Below are the code and all the weights of a small trained network. Each question names an input and a class and asks about switching units off, where a switched-off unit gives its printed mean instead of its output.

import numpy as np


def w(rows, s, z=0):
    codes = np.array(rows[::2]) - 128.0
    scale = np.full(codes.shape[1], s)
    scale[-1] = z or s
    return codes * scale


def f(y):
    return np.maximum(y, 0)


def log_softmax(a):
    a = a - a.max(-1, keepdims=True)
    return a - np.log(np.exp(a).sum(-1, keepdims=True))


def net(x, mask):
    res = np.array(x, float).reshape(1, 7) / 4 @ E
    y = f(res @ A[0][:, :-1].T + A[0][:, -1])
    res = res + np.where(mask, y, B[0][:, -1]) @ B[0][:, :-1]
    return log_softmax(res[-1] @ U[:, :-1].T + U[:, -1])


A, B = {}, {}
E = w([
[61,57,118,86,89,81,85,134,101,146,107,129],'x0',
[105,212,147,194,150,217,185,131,197,112,85,128],'x1',
[154,220,156,185,174,105,22,102,135,115,104,136],'x2',
[66,128,114,124,99,203,2,130,148,136,183,133],'x3',
[217,144,140,130,127,101,67,108,61,123,139,129],'x4',
[179,166,155,135,8,143,142,114,74,134,79,125],'x5',
[130,128,160,157,94,210,113,121,50,123,8,122],'x6',
],0.006)
A[0] = w([
[150,181,127,141,182,146,163,125,160,136,126,130,115],'neuron 0',
[141,63,125,110,134,121,82,131,82,136,145,130,48],'neuron 1',
[126,113,123,118,135,110,135,127,136,124,158,142,91],'neuron 2',
[108,112,127,126,106,145,49,131,108,125,119,128,203],'neuron 3',
[116,133,128,124,108,153,183,126,137,135,114,135,109],'neuron 4',
[137,156,130,133,126,227,201,127,165,136,165,131,26],'neuron 5',
[131,155,129,123,119,96,2,130,146,130,208,133,42],'neuron 6',
[85,78,125,113,133,83,214,130,152,131,149,138,145],'neuron 7',
[183,126,130,122,88,76,109,127,87,126,131,126,79],'neuron 8',
[72,137,126,133,93,166,93,118,119,135,59,133,26],'neuron 9',
[122,128,128,131,116,138,148,132,129,123,129,118,105],'neuron 10',
[112,155,130,132,128,125,66,128,142,130,141,128,53],'neuron 11',
[148,134,132,126,112,102,167,127,114,127,102,127,137],'neuron 12',
[132,84,132,119,130,123,104,116,97,130,141,131,72],'neuron 13',
[209,157,127,126,109,69,155,131,99,143,118,143,52],'neuron 14',
[83,64,114,106,168,74,133,132,170,131,225,118,44],'neuron 15',
[129,84,130,112,126,139,115,125,101,130,128,127,48],'neuron 16',
[106,110,120,119,107,98,194,136,131,123,95,133,2],'neuron 17',
[140,178,128,148,233,103,121,128,155,129,100,129,35],'neuron 18',
[156,82,124,111,121,128,135,125,84,128,125,134,102],'neuron 19',
],0.017,0.0035)
B[0] = w([
[124,121,140,164,217,127,102,137,128,77,127,129,191],'neuron 0',
[135,133,70,123,187,120,82,169,89,120,131,123,198],'neuron 1',
[105,107,146,116,119,131,149,118,127,128,122,166,158],'neuron 2',
[112,124,127,112,112,135,36,167,147,154,117,153,213],'neuron 3',
[127,126,119,132,124,192,133,131,137,125,149,86,166],'neuron 4',
[144,142,58,131,114,193,169,163,105,52,134,154,198],'neuron 5',
[133,141,64,144,118,167,87,15,181,160,154,103,248],'neuron 6',
[114,124,147,117,153,116,231,129,155,222,125,101,206],'neuron 7',
[137,109,121,97,90,81,123,100,64,112,141,127,195],'neuron 8',
[115,121,200,126,69,154,110,191,141,135,106,157,189],'neuron 9',
[131,137,122,125,122,151,138,129,126,133,114,123,141],'neuron 10',
[146,126,130,129,106,161,93,92,158,149,145,134,174],'neuron 11',
[135,130,140,137,100,129,137,103,136,119,141,63,166],'neuron 12',
[140,139,88,127,162,124,109,153,105,127,114,132,171],'neuron 13',
[128,121,155,129,60,87,148,75,101,65,127,100,189],'neuron 14',
[125,128,132,90,99,72,213,147,146,152,151,254,240],'neuron 15',
[133,132,120,117,162,120,113,155,105,133,99,129,159],'neuron 16',
[126,131,121,132,157,158,118,100,157,197,130,73,164],'neuron 17',
[127,137,188,168,214,86,92,126,138,127,110,151,190],'neuron 18',
[116,123,113,119,153,86,108,154,96,144,119,86,173],'neuron 19',
],0.025,0.014)
U = w([
[87,98,129,70,138,57,234,155,164,198,169,200,136],'0',
[135,92,72,81,165,67,51,200,33,155,78,116,2],'1',
[107,105,142,127,135,163,190,121,167,221,116,3,38],'2',
[152,169,212,221,239,96,111,129,150,63,102,154,176],'3',
[77,117,226,131,42,181,51,230,145,147,43,159,203],'4',
[179,99,181,119,33,38,137,64,31,63,114,48,159],'5',
[146,153,68,131,91,153,30,55,189,178,164,155,172],'6',
[156,179,80,180,133,232,191,196,132,28,134,115,113],'7',
],0.0048,0.00083)

Each question gives the input, the list of numbers given to net, and the class t.
The units are the neurons (one row each of A and B). Each row of codes is followed by its name. A weight is (code - 128) times the scale printed after its matrix; where a second scale follows, it is the last column's (A, B and U).
mask holds one flag per neuron, in row order. A switched-off neuron (its flag False) gives its mean, the last column of its row in B, instead of its output. The means were averaged over made-up inputs and are rounded, as every weight is.
A unit's drop is (log p(t) with every unit on - log p(t) with that unit switched off) / (log p(t) with every unit on - log p(t) with every unit switched off).
The circuit of an input: a set's keep is (log p(t) with only the set's units on - log p(t) with every unit switched off) / (log p(t) with every unit on - log p(t) with every unit switched off). Starting from the 12 units with the biggest drops (on a tie, the unit counted first), units are removed one at a time, each time the one whose removal leaves the highest keep (on an exact tie, the one counted first), for as long as the keep stays at least 0.8.
circuit, biggest first: the units of the circuit, biggest drop first
k most important neurons: the k neurons with the biggest drops, biggest first
drop when u is switched off: that unit's drop, to one decimal
input [3,7,1,-6,-1,2,-7], class 2: circuit, biggest first : (neuron 7; neuron 15)
input [-8,6,4,-2,1,-2,-6], class 3: circuit, biggest first : (neuron 18)
input [5,1,-2,-2,1,-6,5], class 2: 2 most important neurons : (neuron 15; neuron 8)
input [-6,6,-5,-4,-5,0,-7], class 7: 3 most important neurons : (neuron 5; neuron 0; neuron 4)
input [7,-4,-8,1,0,2,2], class 1: 2 most important neurons : (neuron 1; neuron 19)
input [-5,-5,0,7,-5,2,4], class 4: circuit, biggest first : (neuron 9; neuron 3)
input [-1,3,-5,-6,-8,4,6], class 2: 2 most important neurons : (neuron 17; neuron 7)
input [3,-2,-6,6,0,5,4], class 1: 2 most important neurons : (neuron 1; neuron 19)
input [-8,0,-1,0,5,-7,-3], class 3: 2 most important neurons : (neuron 18; neuron 0)
input [-3,5,-3,-8,-1,-6,6], class 7: 2 most important neurons : (neuron 5; neuron 4)
input [-5,-8,5,-6,-5,-4,2], class 3: 2 most important neurons : (neuron 18; neuron 15)
input [-5,-5,-5,-1,-7,-2,4], class 2: 2 most important neurons : (neuron 15; neuron 17)
input [-4,-1,4,0,-3,8,4], class 4: 2 most important neurons : (neuron 9; neuron 6)
input [5,8,4,-2,8,4,5], class 4: circuit, biggest first : (neuron 9)
input [-4,1,7,-5,4,1,1], class 3: 2 most important neurons : (neuron 18; neuron 0)
input [-7,2,3,-4,8,6,-8], class 5: drop when neuron 14 is switched off : 0.6
input [1,-8,-3,0,-7,0,8], class 1: drop when neuron 1 is switched off : 0.1
input [0,4,-8,2,-2,-4,6], class 7: drop when neuron 5 is switched off : 1.1
input [-1,4,6,-4,-1,2,7], class 3: drop when neuron 0 is switched off : 0.3
input [6,-7,6,-8,8,0,-2], class 5: most important neuron : (neuron 14)
input [-8,-7,0,-8,-5,-2,8], class 5: 2 most important neurons : (neuron 14; neuron 6)
